Below are the code and all the weights of a small trained network. Each question names an input and a target symbol and asks about switching units off, where a switched-off unit gives its printed mean instead of its output.

import numpy as np


def w(rows, s, z=0):
    codes = np.array(rows[::2]) - 128.0
    scale = np.full(codes.shape[1], s)
    scale[-1] = z or s
    return codes * scale


def f(y):
    return y / 2 * (1 + np.tanh(0.7978845608 * (y + 0.044715 * y**3)))


def softmax(a):
    e = np.exp(a - a.max(-1, keepdims=True))
    return e / e.sum(-1, keepdims=True)


def log_softmax(a):
    a = a - a.max(-1, keepdims=True)
    return a - np.log(np.exp(a).sum(-1, keepdims=True))


def net(x, mask):
    ids = ['αδεζηλμξπτφψω'.index(c) for c in x.split()]
    T = len(ids)
    res = E[ids] + P[:T]
    u = 0
    for l in range(2):
        q, k, v = (res @ M[l].T for M in (Q, K, V))
        z = softmax(np.where(np.tri(T) > 0, q @ k.T / 4**0.5, -1e9)) @ v
        res = res + np.where(mask[u], z, O[l][:, -1]) @ O[l][:, :-1]
        u += 1
        y = f(res @ A[l][:, :-1].T + A[l][:, -1])
        res = res + np.where(mask[u : u + 4], y, B[l][:, -1]) @ B[l][:, :-1]
        u += 4
    return log_softmax(res[-1] @ U[:, :-1].T + U[:, -1])


Q, K, V, O, A, B = {}, {}, {}, {}, {}, {}
E = w([
[182,159,174],'α',
[165,179,170],'δ',
[179,168,173],'ε',
[164,174,170],'ζ',
[161,172,168],'η',
[168,166,174],'λ',
[225,229,248],'μ',
[118,234,153],'ξ',
[65,129,198],'π',
[180,161,176],'τ',
[82,85,31],'φ',
[156,200,170],'ψ',
[90,61,147],'ω',
],0.012)
P = w([
[194,134,161],'0',
[169,137,157],'1',
[148,140,164],'2',
[126,146,159],'3',
[108,152,162],'4',
[92,153,163],'5',
[76,162,160],'6',
[58,168,154],'7',
[42,172,152],'8',
[28,179,153],'9',
[17,181,155],'10',
[4,187,154],'11',
[2,190,151],'12',
],0.0062)
Q[0] = w([
[115,192,253],'L0H0',
[99,193,243],'L0H0',
[158,87,104],'L0H0',
[113,71,53],'L0H0',
],0.032)
K[0] = w([
[4,91,130],'L0H0',
[7,69,131],'L0H0',
[162,182,132],'L0H0',
[188,129,137],'L0H0',
],0.025)
V[0] = w([
[145,124,146],'L0H0',
[64,57,34],'L0H0',
[145,254,174],'L0H0',
[89,16,63],'L0H0',
],0.0062)
O[0] = w([
[131,123,152,132],'L0H0',
[207,169,17,20],'L0H0',
[1,84,200,255],'L0H0',
[243,178,39,8],'L0H0',
],0.007,0.0017)
A[0] = w([
[65,7,99,10],'L0N0',
[128,82,88,57],'L0N1',
[125,151,140,7],'L0N2',
[108,187,152,15],'L0N3',
],0.012,0.0013)
B[0] = w([
[207,145,78,195],'L0N0',
[252,123,212,103],'L0N1',
[139,125,134,151],'L0N2',
[169,117,143,254],'L0N3',
],0.014,0.0046)
Q[1] = w([
[141,52,148],'L1H0',
[186,95,100],'L1H0',
[175,250,229],'L1H0',
[131,60,39],'L1H0',
],0.015)
K[1] = w([
[152,87,148],'L1H0',
[159,114,103],'L1H0',
[221,252,140],'L1H0',
[84,61,97],'L1H0',
],0.018)
V[1] = w([
[153,198,225],'L1H0',
[174,167,185],'L1H0',
[151,152,146],'L1H0',
[252,211,225],'L1H0',
],0.0047)
O[1] = w([
[181,92,138,240],'L1H0',
[123,80,121,195],'L1H0',
[111,102,119,156],'L1H0',
[58,1,93,254],'L1H0',
],0.0097,0.0061)
A[1] = w([
[255,58,71,157],'L1N0',
[135,79,232,14],'L1N1',
[156,56,157,255],'L1N2',
[73,199,179,130],'L1N3',
],0.009,0.0064)
B[1] = w([
[40,184,75,185],'L1N0',
[11,144,1,185],'L1N1',
[171,178,224,248],'L1N2',
[101,14,115,147],'L1N3',
],0.022,0.011)
U = w([
[122,142,148,32],'α',
[132,118,111,190],'δ',
[120,134,129,44],'ε',
[118,127,140,61],'ζ',
[119,151,142,246],'η',
[134,127,120,218],'λ',
[87,206,186,170],'μ',
[100,62,75,110],'ξ',
[181,66,237,141],'π',
[110,150,159,2],'τ',
[127,178,58,104],'φ',
[94,125,125,35],'ψ',
[254,223,161,219],'ω',
],0.0085)

Each question gives the input, a string of symbols that net reads in full, and the target symbol t.
The units are the heads (4 rows each of Q, K, V and O) and the neurons (one row each of A and B). Each row of codes is followed by its name. A weight is (code - 128) times the scale printed after its matrix; where a second scale follows, it is the last column's (O, A, B and U).
mask holds one flag per unit, layer by layer, with each layer's heads first. A switched-off unit (its flag False) gives its mean, the last column of its rows in O or B, instead of its output. The means were averaged over made-up inputs and are rounded, as every weight is.
A unit's drop is (log p(t) with every unit on - log p(t) with that unit switched off) / (log p(t) with every unit on - log p(t) with every unit switched off).
The circuit of an input: a set's keep is (log p(t) with only the set's units on - log p(t) with every unit switched off) / (log p(t) with every unit on - log p(t) with every unit switched off). Starting from all 10 units, units are removed one at a time, each time the one whose removal leaves the highest keep (on an exact tie, the one counted first), for as long as the keep stays at least 0.8.
circuit, biggest first: the units of the circuit, biggest drop first
k most important neurons: the k neurons with the biggest drops, biggest first
top k neurons in layer l: the k neurons of layer l with the biggest drops, biggest first
drop when u is switched off: that unit's drop, to one decimal
input π η α δ φ τ α, target φ: circuit, biggest first : [L0H0; L1N0]
input ξ ξ ε τ α π ξ ξ ξ ζ η α ζ, target π: circuit, biggest first : [L1N0; L1N1]
input τ φ φ ζ, target φ: 2 most important neurons : [L1N0; L1N2]
input δ φ α ξ η π ζ ξ τ, target π: most important neuron : [L1N0]
input λ ζ φ ψ ω λ ξ, target ω: 4 most important neurons : [L1N1; L1N3; L0N0; L1N0]
input ξ α ξ ε φ φ η ω ω ξ δ, target ω: 2 most important neurons : [L1N1; L1N3]
input ξ μ δ η ξ ξ ψ ξ η μ ξ φ π, target π: 3 most important neurons : [L1N1; L1N0; L0N0]
input ψ η ε τ φ τ ξ, target φ: 2 most important neurons : [L1N2; L1N0]
input η τ τ ξ μ ξ λ ξ ξ μ ω μ φ, target φ: 2 most important neurons : [L0N0; L1N0]
input ω α ω ξ ξ τ η η, target ω: circuit, biggest first : [L1N1; L0H0]
input η ω ξ δ α ξ α, target ω: 3 most important neurons : [L1N1; L0N0; L1N3]
input λ τ π η ε λ τ ε ψ, target π: 3 most important neurons : [L1N0; L1N3; L1N1]
input ψ η ω τ, target ω: 3 most important neurons : [L1N1; L0N0; L1N3]
input ζ φ ω τ τ η, target ω: circuit, biggest first : [L0H0]
input ξ ξ α ξ δ ξ, target ξ: 2 most important neurons : [L1N3; L1N1]
input τ ω ζ η ω, target ω: 3 most important neurons : [L1N1; L1N3; L0N3]
input λ φ ψ η α φ ω η τ φ, target φ: top 3 neurons in layer 1 : [L1N2; L1N0; L1N3]
input η π ξ η ξ, target π: drop when L1N1 is switched off : 0.2
input η α ξ ζ π ξ φ ε, target φ: drop when L0H0 is switched off : 2.0
input π φ φ τ, target φ: drop when L1N1 is switched off : -0.3
